Below are the code and all the weights of a small trained network. Each question names an input and a class and asks about switching units off, where a switched-off unit gives its printed mean instead of its output.

import numpy as np


def w(rows, s, z=0):
    codes = np.array(rows[::2]) - 128.0
    scale = np.full(codes.shape[1], s)
    scale[-1] = z or s
    return codes * scale


def norm(h):
    return h / np.sqrt((h * h).mean(-1, keepdims=True) + 1e-5)


def f(y):
    return y / 2 * (1 + np.tanh(0.7978845608 * (y + 0.044715 * y**3)))


def log_softmax(a):
    a = a - a.max(-1, keepdims=True)
    return a - np.log(np.exp(a).sum(-1, keepdims=True))


def net(x, mask):
    res = np.array(x, float).reshape(1, 7) / 4 @ E
    u = 0
    for l in range(2):
        y = f(norm(res) @ A[l][:, :-1].T + A[l][:, -1])
        res = res + np.where(mask[u : u + 5], y, B[l][:, -1]) @ B[l][:, :-1]
        u += 5
    return log_softmax(norm(res)[-1] @ U[:, :-1].T + U[:, -1])


A, B = {}, {}
E = w([
[141,140,127,150,217,217,192,54],'x0',
[102,116,33,166,237,90,2,171],'x1',
[159,127,78,77,194,145,206,152],'x2',
[215,62,11,131,170,88,255,166],'x3',
[138,66,97,182,84,247,164,172],'x4',
[165,100,225,208,134,137,62,121],'x5',
[21,73,146,53,58,97,79,59],'x6',
],0.0043)
A[0] = w([
[117,156,83,53,133,136,141,83,254],'0.n1',
[178,114,91,103,205,174,76,128,197],'0.n2',
[178,83,200,151,154,69,118,124,70],'0.n3',
[46,37,2,120,78,121,77,61,107],'0.n4',
[137,182,108,141,181,212,128,126,126],'0.n5',
],0.0076,0.0032)
B[0] = w([
[131,147,106,56,51,170,137,254,248],'0.n1',
[162,143,190,134,4,155,110,73,220],'0.n2',
[158,92,101,116,157,108,152,59,152],'0.n3',
[168,144,120,92,147,186,239,169,254],'0.n4',
[66,170,138,71,176,176,161,138,181],'0.n5',
],0.0095,0.0039)
A[1] = w([
[95,86,168,150,80,112,136,255,127],'1.n1',
[136,183,114,79,185,159,125,91,124],'1.n2',
[118,138,156,128,118,204,167,148,255],'1.n3',
[203,104,161,118,153,150,44,123,100],'1.n4',
[65,164,119,150,207,193,75,100,85],'1.n5',
],0.0092,0.0031)
B[1] = w([
[128,194,68,193,32,153,111,140,197],'1.n1',
[145,154,127,122,37,120,152,153,150],'1.n2',
[186,222,44,56,97,118,1,164,254],'1.n3',
[66,121,118,189,108,20,82,34,153],'1.n4',
[199,143,58,145,109,159,216,174,148],'1.n5',
],0.0079,0.0084)
U = w([
[80,146,133,243,156,2,33,25,68],'0',
[107,16,169,84,180,41,235,123,4],'1',
[161,187,63,20,30,163,113,166,229],'2',
],0.0075,0.0028)

Each question gives the input, the list of numbers given to net, and the class t.
The units are the neurons (one row each of A and B). Each row of codes is followed by its name. A weight is (code - 128) times the scale printed after its matrix; where a second scale follows, it is the last column's (A, B and U).
mask holds one flag per neuron, layer by layer. A switched-off neuron (its flag False) gives its mean, the last column of its row in B, instead of its output. The means were averaged over made-up inputs and are rounded, as every weight is.
A unit's drop is (log p(t) with every unit on - log p(t) with that unit switched off) / (log p(t) with every unit on - log p(t) with every unit switched off).
The circuit of an input: a set's keep is (log p(t) with only the set's units on - log p(t) with every unit switched off) / (log p(t) with every unit on - log p(t) with every unit switched off). Starting from all 10 units, units are removed one at a time, each time the one whose removal leaves the highest keep (on an exact tie, the one counted first), for as long as the keep stays at least 0.8.
circuit, biggest first: the units of the circuit, biggest drop first
k most important neurons: the k neurons with the biggest drops, biggest first
top k neurons in layer l: the k neurons of layer l with the biggest drops, biggest first
drop when u is switched off: that unit's drop, to one decimal
input [-8,-7,-7,6,-7,3,-7], class 1: top 2 neurons in layer 0 : [0.n3; 0.n1]
input [-3,-5,5,1,-5,8,-5], class 1: 4 most important neurons : [1.n3; 0.n3; 1.n1; 0.n2]
input [-2,6,2,-3,7,8,-7], class 0: circuit, biggest first : [1.n4; 0.n1]
input [-5,6,-8,7,-4,3,0], class 0: circuit, biggest first : [0.n1; 1.n3]
input [0,-8,-5,-3,-2,6,0], class 0: most important neuron : [0.n1]
input [7,5,-2,-4,-3,6,-2], class 0: top 3 neurons in layer 1 : [1.n4; 1.n3; 1.n1]
input [-6,5,1,-4,6,1,-4], class 0: 2 most important neurons : [0.n1; 1.n4]
input [2,8,-4,8,-1,-1,-7], class 0: top 2 neurons in layer 1 : [1.n3; 1.n4]
input [-8,-6,6,6,-3,7,1], class 1: 3 most important neurons : [1.n3; 0.n3; 0.n1]
input [-1,-7,1,6,-3,7,-5], class 1: top 2 neurons in layer 1 : [1.n3; 1.n1]
input [1,6,7,0,-6,5,-2], class 0: top 2 neurons in layer 0 : [0.n2; 0.n4]
input [-2,-3,-5,2,4,5,-3], class 0: drop when 0.n4 is switched off : 0.4
input [3,8,0,-1,-2,8,6], class 0: drop when 1.n4 is switched off : 0.2
